Small tables with named rows and columns. After each table, cells are looked up by row and column.

guz =
|  | luzezu | mopib | ledog | zuripa | lares | zep |
|---|---|---|---|---|---|---|
| kobure | -63 | -49 | 4 | -58 | -32 | 7 |
| lalu | -35 | -14 | -1 | -30 | -96 | -22 |
| duso | -1 | 7 | -13 | 17 | -22 | 55 |

lalu, luzezu => -35
kobure, mopib => -49
kobure, luzezu => -63
lalu, zep => -22
duso, ledog => -13
lalu, ledog => -1
Which row has the largest zep? duso

bev
cols = vub, tageril, vufomil
bovufoz: [219, 161, 189]
sif: [231, 196, 192]
zupar: [124, 60, 48]
vefida: [210, 223, 188]
fugode: [172, 119, 139]
totikos: [215, 177, 203]
gog: [187, 146, 145]

vefida, tageril -> 223
vefida, vub -> 210
zupar, tageril -> 60
bovufoz, tageril -> 161
gog, tageril -> 146
bovufoz, vufomil -> 189
zupar, vufomil -> 48
totikos, vufomil -> 203
gog, vufomil -> 145
totikos, vub -> 215
sif, vub -> 231
sif, tageril -> 196
totikos, tageril -> 177
fugode, vufomil -> 139
fugode, vub -> 172
vefida, vufomil -> 188
Which row has the largest tageril? vefida

pefe.csv
,dolaz,zibosuk,gebo,noz,pesa,mam,daf
zuz,-28.497,21.438,2.687,-26.504,-22.653,17.291,25.515
sisumi,7.378,18.322,46.044,10.320,-7.115,7.045,-62.278
ros,-22.435,10.218,3.968,-15.198,-21.578,10.607,22.776
vum,20.435,-30.377,-33.374,7.253,24.510,-35.644,-9.508
gadana,-24.108,15.012,6.706,-20.919,-18.375,12.642,29.071
fod,-24.912,19.841,3.381,-21.324,-31.394,19.122,18.383
kolu,29.276,-51.622,-47.342,17.066,50.326,-53.694,19.129
nibak,0.152,17.804,50.208,9.906,-10.451,9.658,-73.142
lep,-42.673,27.945,16.708,-41.370,-31.829,28.792,11.163
tizisib,17.685,-21.937,-17.858,17.863,23.005,-19.287,-12.759
sut,-32.995,21.812,2.747,-33.484,-27.346,25.866,20.783
soposa,18.920,-22.465,-22.238,17.552,17.422,-23.084,-14.351

zuz, daf => 25.515
zuz, dolaz => -28.497
vum, noz => 7.253
sisumi, dolaz => 7.378
tizisib, noz => 17.863
lep, mam => 28.792
vum, zibosuk => -30.377
kolu, mam => -53.694
tizisib, mam => -19.287
fod, gebo => 3.381
vum, gebo => -33.374
gadana, zibosuk => 15.012

buv:
|  | toluvog | lamo | repebiz | kerom | lesunu | fudoven |
|---|---|---|---|---|---|---|
| nananos | 65 | 67 | 48 | 80 | 77 | 34 |
| nanufus | 59 | 45 | 65 | 38 | 71 | 57 |
| bavuz | 44 | 50 | 61 | 67 | 58 | 25 |
| sarifo | 33 | 47 | 69 | 45 | 73 | 51 |
| zimavap | 33 | 40 | 66 | 55 | 54 | 62 |
| moz | 49 | 36 | 71 | 39 | 66 | 60 |
| kivu | 44 | 12 | 77 | 54 | 40 | 57 |
| mabeki | 66 | 50 | 26 | 55 | 71 | 50 |
| dumi | 37 | 54 | 48 | 41 | 79 | 46 |
| kam | 81 | 30 | 46 | 24 | 71 | 58 |
| gapenon | 57 | 34 | 44 | 52 | 64 | 63 |
| kisoz | 51 | 33 | 44 | 80 | 44 | 34 |
| lobal | 62 | 25 | 67 | 43 | 55 | 33 |

kivu, kerom -> 54
moz, fudoven -> 60
kisoz, lesunu -> 44
gapenon, lamo -> 34
zimavap, lesunu -> 54
mabeki, kerom -> 55
lobal, lamo -> 25
sarifo, repebiz -> 69
dumi, fudoven -> 46
sarifo, lamo -> 47
kivu, lesunu -> 40
lobal, toluvog -> 62
kisoz, fudoven -> 34
kisoz, kerom -> 80
kam, repebiz -> 46
dumi, repebiz -> 48

